Below are the code and all the weights of a small trained network. Each question names an input and a class and asks about switching units off, where a switched-off unit gives its printed mean instead of its output.

import numpy as np


def w(rows, s, z=0):
    codes = np.array(rows[::2]) - 128.0
    scale = np.full(codes.shape[1], s)
    scale[-1] = z or s
    return codes * scale


def norm(h):
    return h / np.sqrt((h * h).mean(-1, keepdims=True) + 1e-5)


def f(y):
    return y / 2 * (1 + np.tanh(0.7978845608 * (y + 0.044715 * y**3)))


def log_softmax(a):
    a = a - a.max(-1, keepdims=True)
    return a - np.log(np.exp(a).sum(-1, keepdims=True))


def net(x, mask):
    res = np.array(x, float).reshape(1, 3) / 4 @ E
    u = 0
    for l in range(2):
        y = f(norm(res) @ A[l][:, :-1].T + A[l][:, -1])
        res = res + np.where(mask[u : u + 14], y, B[l][:, -1]) @ B[l][:, :-1]
        u += 14
    return log_softmax(norm(res)[-1] @ U[:, :-1].T + U[:, -1])


A, B = {}, {}
E = w([
[122,190,252],'x0',
[50,49,173],'x1',
[60,226,117],'x2',
],0.00034)
A[0] = w([
[212,150,153,142],'0.n1',
[110,110,176,81],'0.n2',
[215,155,169,109],'0.n3',
[139,77,118,85],'0.n4',
[252,161,206,118],'0.n5',
[157,120,77,202],'0.n6',
[21,121,65,34],'0.n7',
[11,124,50,19],'0.n8',
[124,174,106,136],'0.n9',
[82,97,159,92],'0.n10',
[132,198,83,255],'0.n11',
[105,107,173,64],'0.n12',
[67,103,132,34],'0.n13',
[174,62,51,97],'0.n14',
],0.003,0.00051)
B[0] = w([
[139,108,56,185],'0.n1',
[186,112,183,124],'0.n2',
[155,82,50,179],'0.n3',
[120,162,176,133],'0.n4',
[201,48,24,253],'0.n5',
[73,179,131,196],'0.n6',
[158,25,52,156],'0.n7',
[168,5,16,171],'0.n8',
[72,125,110,151],'0.n9',
[165,101,187,133],'0.n10',
[17,164,70,244],'0.n11',
[186,119,188,115],'0.n12',
[165,77,154,103],'0.n13',
[83,214,182,222],'0.n14',
],0.0018,0.0005)
A[1] = w([
[127,134,147,87],'1.n1',
[39,132,219,29],'1.n2',
[130,133,126,131],'1.n3',
[81,142,80,210],'1.n4',
[46,130,208,36],'1.n5',
[47,140,200,3],'1.n6',
[83,88,138,167],'1.n7',
[128,93,184,116],'1.n8',
[248,138,98,68],'1.n9',
[161,157,129,93],'1.n10',
[116,113,162,101],'1.n11',
[119,242,127,127],'1.n12',
[105,84,225,144],'1.n13',
[117,251,100,162],'1.n14',
],0.0027,0.0007)
B[1] = w([
[122,121,119,98],'1.n1',
[89,130,34,112],'1.n2',
[117,121,128,130],'1.n3',
[154,163,171,254],'1.n4',
[117,136,54,108],'1.n5',
[128,112,50,87],'1.n6',
[187,171,122,174],'1.n7',
[99,176,120,129],'1.n8',
[5,63,75,117],'1.n9',
[100,103,121,103],'1.n10',
[125,150,114,110],'1.n11',
[154,67,199,188],'1.n12',
[87,205,101,177],'1.n13',
[122,96,201,251],'1.n14',
],0.0022,0.00059)
U = w([
[163,138,254,253],'0',
[62,218,53,111],'1',
[175,8,59,2],'2',
],0.0097,0.00079)

Each question gives the input, the list of numbers given to net, and the class t.
The units are the neurons (one row each of A and B). Each row of codes is followed by its name. A weight is (code - 128) times the scale printed after its matrix; where a second scale follows, it is the last column's (A, B and U).
mask holds one flag per neuron, layer by layer. A switched-off neuron (its flag False) gives its mean, the last column of its row in B, instead of its output. The means were averaged over made-up inputs and are rounded, as every weight is.
A unit's drop is (log p(t) with every unit on - log p(t) with that unit switched off) / (log p(t) with every unit on - log p(t) with every unit switched off).
The circuit of an input: a set's keep is (log p(t) with only the set's units on - log p(t) with every unit switched off) / (log p(t) with every unit on - log p(t) with every unit switched off). Starting from the 12 units with the biggest drops (on a tie, the unit counted first), units are removed one at a time, each time the one whose removal leaves the highest keep (on an exact tie, the one counted first), for as long as the keep stays at least 0.8.
units of the circuit, in order: the units of the circuit, biggest drop first
most important unit: the unit with the biggest drop
k most important neurons: the k neurons with the biggest drops, biggest first
top k neurons in layer l: the k neurons of layer l with the biggest drops, biggest first
drop of u: that unit's drop, to one decimal
input [-2,4,3], class 2: 2 most important neurons => [0.n8; 0.n7]
input [-4,5,8], class 2: most important unit => 0.n8
input [-4,8,-2], class 1: top 3 neurons in layer 0 => [0.n5; 0.n3; 0.n14]
input [-7,0,0], class 0: top 2 neurons in layer 1 => [1.n4; 1.n9]
input [-1,7,-3], class 1: top 3 neurons in layer 1 => [1.n13; 1.n12; 1.n14]
input [0,6,3], class 2: top 4 neurons in layer 0 => [0.n8; 0.n7; 0.n14; 0.n13]
input [7,6,1], class 1: 3 most important neurons => [1.n13; 1.n2; 1.n14]
input [-8,8,8], class 2: 2 most important neurons => [0.n8; 0.n7]
input [2,-7,5], class 0: top 4 neurons in layer 1 => [1.n14; 1.n12; 1.n13; 1.n2]
input [5,-7,-2], class 2: top 2 neurons in layer 0 => [0.n5; 0.n3]
input [6,-1,-7], class 2: 2 most important neurons => [0.n5; 1.n9]
input [3,7,1], class 1: 3 most important neurons => [1.n13; 0.n5; 1.n12]
input [-8,6,-3], class 1: 2 most important neurons => [0.n5; 0.n14]
input [-3,4,6], class 2: units of the circuit, in order => [0.n8]
input [3,8,4], class 1: top 3 neurons in layer 1 => [1.n13; 1.n2; 1.n14]
input [-6,7,-4], class 1: 3 most important neurons => [0.n5; 0.n14; 1.n13]
input [-6,-6,-1], class 0: drop of 1.n12 => 0.3
input [8,3,4], class 1: drop of 1.n6 => 0.1
input [-6,-6,-2], class 0: drop of 1.n12 => 0.2
input [8,-8,-8], class 2: top neuron in layer 0 => [0.n5]
input [-6,6,6], class 2: top 2 neurons in layer 0 => [0.n8; 0.n7]
input [-2,2,6], class 2: top 2 neurons in layer 0 => [0.n8; 0.n7]
